[  9 -20   8  27 -16 -13  -7 -23   2   3 -23  18  -2 -16  -1  23 -13 -34
  25  -4  19   2 -33 -26  -8  26  -9 -14  -3 -20   9  11  -5  24] -> 3
[-28 -44  14 -18 -26   6  -7 -17 -20 -25   4  61 -11  17  25  27   0 -32
 -16  -5  26   7  36   3   3 -12  13 -28   0 -19 -17  23  11  29] -> 2
[ 21 -13  18 -15   5  19 -14  11   6  30  14 -28  22   2  10 -48  18  38
 -29  -5  17 -19  53  44 -18 -38   7  13  26   5 -11  22  -4  -5] -> 2
[ -9  57 -29  11   3  10  43  29   4 -28  12   7  24  17 -18  -3 -30  24
  14  -6 -53  -3 -28 -19  20  38 -13   1 -25  23   5 -18  -6 -16] -> 7
[-52 -10 -21 -16   0  -5   9  15  -9 -43  16   9 -18  -1   2  26 -21 -21
 -20  -6 -17  15  37 -24  41   0  20   2  -4 -19   9 -25   5  17] -> 0
[  5 -66  14  -1  12 -19  -7 -16   6 -22 -23 -62 -24 -18 -14 -16   5 -28
  22   3  55   4  15 -20  26 -19  20   5  17   4  17 -20 -18  -9] -> 5
[-21  16 -23  14  -5 -23  24  -1   5 -30 -15   0 -14  -3 -13  10 -26 -15
  29  -8  -5  -3 -14 -42  20  29   0  -3  -9   3  12 -35   0   0] -> 4
[-23 -33  -6 -25  11  -5 -15   3   0 -20   9 -39 -33 -22  -4  -9 -15 -10
 -28 -12  12  28  54  -9  22 -39  34  12  30  -9   8 -24   2  -9] -> 6
[  7  23   3 -11  -1  26   9  15  -7   0   9  30   3  16  17 -21  -3  37
  -4 -10 -25  -1  17  15  -5  -8   0  -5  -6   6 -17   9   5   4] -> 1
[ -7  -4 -13  16  -5 -30  -3  -1   2  -4   5   0  -6 -18  -3  18 -16 -28
   7   3  -6  12 -31 -29  -6  16   5  -9   3 -15   3  -6  -9  22] -> 6
[ 10 -44  17   8 -13 -21 -27   0   0  36   3 -16  -7 -10   8 -27  27  -3
  18   3  31 -26   8   5 -13 -14  17   7  39 -21   8  -2 -33  33] -> 5
[  24  -28    4   37    7  -36  -10  -11   33   16  -11 -114    8  -42
  -34  -56    2  -22   14   16   53  -21   -7  -16   17   -3    0   20
   15   10   18  -15  -40   -1] -> 2
[ -8 -24  18 -25  -2   7  18   2 -17 -50  -6  25 -12  20   7   5  -3 -11
  -2  -9   3  21  35   1  26 -17  14 -16 -19  -4 -14  -1   8  -2] -> 1
[ 11  -1   0  -5  35  25  -8   1  18   1  -4 -70   7 -28 -18 -33  -4  25
 -26  -9   8   3  30  10  16 -20   5  19   8  20   9  -5   3 -32] -> 0
[ 14  -6  19  22  -1   2  -1   2  -3  -3   3  17  21   0   2  -3  10   9
  17  -1   9 -14 -21   2   5  17   3  -3  -4  12  11   2 -45  22] -> 0
[-15   5 -16  -3  -7  -5 -14  -5   9  25 -12   2  -6 -14   1   8   3 -11
 -20 -10 -13 -10  25   1 -24   2   0   1  12 -32  -9   1  42   7] -> 4
[ 27  15   9  -7  26  32 -13  -6  15  35  -7 -20  22 -16  -6 -31  12  30
 -45 -12 -10 -14  50  51 -25 -23  -9  19  17  11 -12  22  45 -30] -> 2
[ -6  -4 -21   2  21  -2   2 -14  12 -11 -19 -31 -19 -18 -14   9 -19 -15
  -5  -2  -3   9   8 -13   8   6  -5   5   3   2   4  -9  52 -24] -> 5
[ -2 -14   6  -7   3  -1 -10   0  -4  -2  11  11  -7  -6   7   3  -4  -1
 -18  -6   2  15  14   5  -6 -14  14  -3  12  -4  -8   3   2   4] -> 6
[ 10  12   4   6  -3   5  10   4  -8   1  -4  59  10  22  13  19   7  17
   0  -1 -19 -16  -1  19 -19  17 -11  -8  -6   0 -12  17  30   9] -> 5
[  7  -8   5  21  11   8 -17 -18   8   7 -13 -19   5 -29  -8   3  -4 -16
  -4  -4  12   0 -15  -7   0   9  -1  -3   2   3   7   8  -2   3] -> 0
[ -9 -41  19   1 -16  -7  29 -25 -15 -73 -31  39 -15  31   8  35 -15 -32
  23  -4  52   7  -6 -31  29   4   9 -43 -32  16 -13   6  -8   0] -> 4
[ -5 -28  29  -3  -2  14   2  -5 -15 -30   6  38   7  17  14  14   5  -5
  -3  -6  20   3  11   9  20  -4  12 -17 -12   7  -5  13 -21  14] -> 0
[  2 -13   2  13  -4 -13  -8 -12   8   8  -7 -11  10 -15  -5  -4   1 -24
   2   2  12 -10   0  -2  -6   9  -3  -3   3 -10   0   9   1  14] -> 2
[-11 -50  14  -3 -25 -21  -8 -14  -2 -19 -17 -11 -13  -3   0   2   6 -27
  24  -5  45  -2  11 -30  10  -9  19 -19   3 -19   7  -7 -30  18] -> 4
[ -5 -41  20  -3 -26 -11   0 -13  -8 -24 -17  20  -5  12   7  13   9 -20
  20  -6  38  -3   5 -18   2  -4   9 -27 -10 -15  -5   7 -17  16] -> 4
[ -1   7  -7  -8  13   1   9  10   5 -11  -5 -34 -10 -12 -11 -25 -12   0
   0  -8 -18   9  22  -6  15 -11   7  10   0  -2   1 -19  10 -11] -> 1
[  7  -7  16 -28   7  38  -5  18   4   5   9 -15  16   9  -4 -30   9  43
 -41 -14  -2  -1  58  36   2 -33  11  11  13   4 -14  13   7 -21] -> 7
[ 10   9   2  21 -17   6 -32   1   7  56  -1  22  21 -16   0   8  17  -4
 -14  -6 -27 -19 -19   9 -42  23  -8  -4  16 -36  -9  28   9  32] -> 7
[ 10   0  -1  12   5  16 -11 -19  14   8 -22  -7   4 -30 -26  11  -5 -16
 -17  -9  -7   4  -9  -9 -10  17  -9  -5  -1  -6   1   9  28  -9] -> 7
[-18 -13 -11 -10   3 -20  -6  16   1  -9  14 -23 -14 -17  -5  -4  -7  -9
 -13  -6  -5  12  22 -12   8 -14  21   8  19 -18   6 -21  -8  10] -> 6
[ -7  24 -26  25 -17  -9 -10  -7  11  34  -4   7   1 -25  -1  20 -28 -18
   8  -4 -29  -2 -30 -28 -22  30 -19  -4   1 -36   8   9  22  24] -> 3
[-14   8 -10   8  -6 -19  16  13  -9 -25  17  28  -6   8   5  12 -20  -3
  14  -2 -11  12 -23 -22   8  15   8  -7  -3   5   1 -15 -21  17] -> 6
[ 18 -41  35  18 -23  -9  -8  -8  -8  12  -3  21  11  13  18  -7  16 -13
  31   0  33 -10 -11   2  -5   3   6 -11   7 -13   2  15 -48  32] -> 3
[-27  41 -33  -8 -10   2  23  28 -12 -31  31  54  -2  23  12  33 -27  23
 -17  -3 -51  17  -3  -5  -3  12   1  -9 -11   0  -9  -4  22   9] -> 6
[-19  -9  -2 -35  10  27 -12   9   5  15   5  -3  -9  -1   9  -1  -6  13
 -60 -19 -24  12  85  37  -1 -34   5  22  14 -29 -15  11  65 -19] -> 3
[ 24  54   2   7  11  23  23  25   4  18   9  12  26  16   7 -42  -1  49
  15  -5 -39 -21 -14  23 -16  11 -13   7 -11  25 -12   4  -8  -4] -> 1
[-21  35 -31   4  -2  -9  26  25   6 -12  10 -15  -2   4  -5  -4 -41  11
  10 -11 -38   4   7 -23  23  12  -4  17  -4  -7  14 -24   2  -4] -> 3
[-21 -11  -6  -9  -9   0  20  -9  -5 -42 -15  24 -14  16   5  22 -16  -9
   5  -9  17   6  10 -25  13   4   2 -20 -19   2 -10  -5  17  -3] -> 4
[-16   0  -1 -17  -4  12   3   4  -6  -6   8  36   9  15  14  11  -1  -2
 -35  -7 -14  -4  46  25  -8  -8  -1  -5  -2 -12 -20  21  41   7] -> 2
[-31 -24  -6  -8  -4  14  -2 -14  -9 -42   0  28 -16  -6   6  42 -24 -25
 -21  -5  12  22  11 -26  21   2   7 -23 -16  -9  -3   7  20  14] -> 0
[ 24 -34   9  -8  18   4 -28  -1  17  37  -7 -73  -4 -24  -6 -45  19  24
  -8  -1  29 -14  36  14 -14 -33  10  21  38  -5   8   2   2 -12] -> 5
[ 29  18   9   9  14  15  10  13  13  23   1 -24  23   6   0 -36  -5  41
   1  -7  -5 -14   7  20  -5  -4 -11  19   5  14  -1   7  -8 -15] -> 3
[ 12 -45  20  24 -21 -23  -3 -21   0 -11 -19 -12   1 -10  -3   8  -9 -40
  44   3  45   4 -35 -38   8  10  -1 -19  -5 -17  14   7 -43  23] -> 3
[ -6 -18  15  -2   3   4   1   9  -8 -23   8   6   5   3   3  -2   6   6
   0  -7   7  -2  20   2  26  -2  19   2   3   3  12 -10 -34  14] -> 0
[ 13 -11  -2 -10  20  11  -1   2   9   6  -7 -32  -4  -3  -2 -18   3  23
 -14  -2   7  -7  27  11  -4 -17   0   9  11   7  -3   5  28 -19] -> 5
[-13 -13  -3  -8   4  -3   1  -6   7 -12 -14 -28 -17  -6  -7  -9  -6  -8
  -3 -13  17   0  33  -8  11 -13  12   4  10  -2   0 -17  15 -15] -> 4
[  5 -27  27 -25 -12  30 -18  -1 -14   7   3  35  -8  10  26 -14  16  17
 -21 -11   7   6  45  22 -13 -33  13 -15   6 -15 -22  26   9  17] -> 1
[-12 -11   0   5   6   1  -8  -3   2  -9  -2  -2   4 -16  -3  17  -4 -18
 -15  -2  -2   0   6  -5   9   6   6  -3  -4 -13   3   3   4  13] -> 0
[ -3 -13  12  -3 -18 -12  -3   4  -4  11  -4  23   7  17  13  -2  19  -2
   3  -8   8 -21  18  10 -14  -3   9  -6   6 -21 -11   6  -8  22] -> 4
[ 22   8  12  11  18   6  21   9  13 -11  -3 -42  26   6 -23 -39   1  19
  28  -4   4  -7 -20   1  27  16   2  14  -5  35   9 -15 -49 -24] -> 7
[ -9  55 -28  14   2   7  30  12   0  -5   4  48   8  16   8  24 -33  15
  -2  -8 -54   0 -14  -1  -2  33 -21   4 -15   0  -6  -1  36   0] -> 3
[-32 -24  10 -13 -13  12  -1   5 -21 -29  18  62  -6  21  24  28   0 -10
 -18  -7  -1   7  29   5  19  -3  19 -14  -5 -11  -6   6  -8  30] -> 0
[ 24  12  15  15   2   9   4   3   3  21  -8  15  20   6   5 -12   1  20
   7  -9  -8 -14  -3  18 -12   9 -11  10   2   1  -1  12  -5   2] -> 3
[  1 -32  24  -8  -4   3   7   5  -7 -14   3   8  -2  19  11 -11  -2   5
   4 -10  19   3  33  10  21 -17  13   6   7  -3   0  -2 -20   4] -> 3
[ -4 -34  21 -12  -5   7   8  -6 -18 -27  -4  54  -7  33  20  22  11  -5
   0  -1  18  -1  23  16   3  -7   6 -17  -6   0 -15  18  20   7] -> 5
[  7  12 -19  15  11 -17  -2  13  15  27   1 -47   0 -15 -10 -30  -2  13
  17   1  -9 -21  -5  -2  -8   7   1  23  25   1  14 -18  -1  -1] -> 5
[ 17  -2  -5  28   9 -10  -1 -21  11   7 -24  -9  -2 -15 -11  11  -3 -18
  21   5   7  -8 -41 -10 -14  25 -18 -10  -4   5   0  10  27  -5] -> 5
[ 12  22  -7  10   8  17   2   4  12  26  -3 -11  11  -4   4 -17 -12  24
  -7  -9 -15  -6   4   9 -11   4 -15  12   3   0  -4  11  18  -8] -> 3
[ 17   3   1  -6  21  13   1   8  10  11  -7 -36   8  -3  -7 -22   7  30
  -7  -4  -8 -12  29  19  -6 -15  -3  12   8   7   1   6  24 -27] -> 5
[ 25 -14   9  19   3 -11  12   0   2  -4 -10 -13   9   7   0 -15   7  12
  36   8  26 -19 -27  -8  -4   9  -4  -6   1  17   5   3 -25   4] -> 5
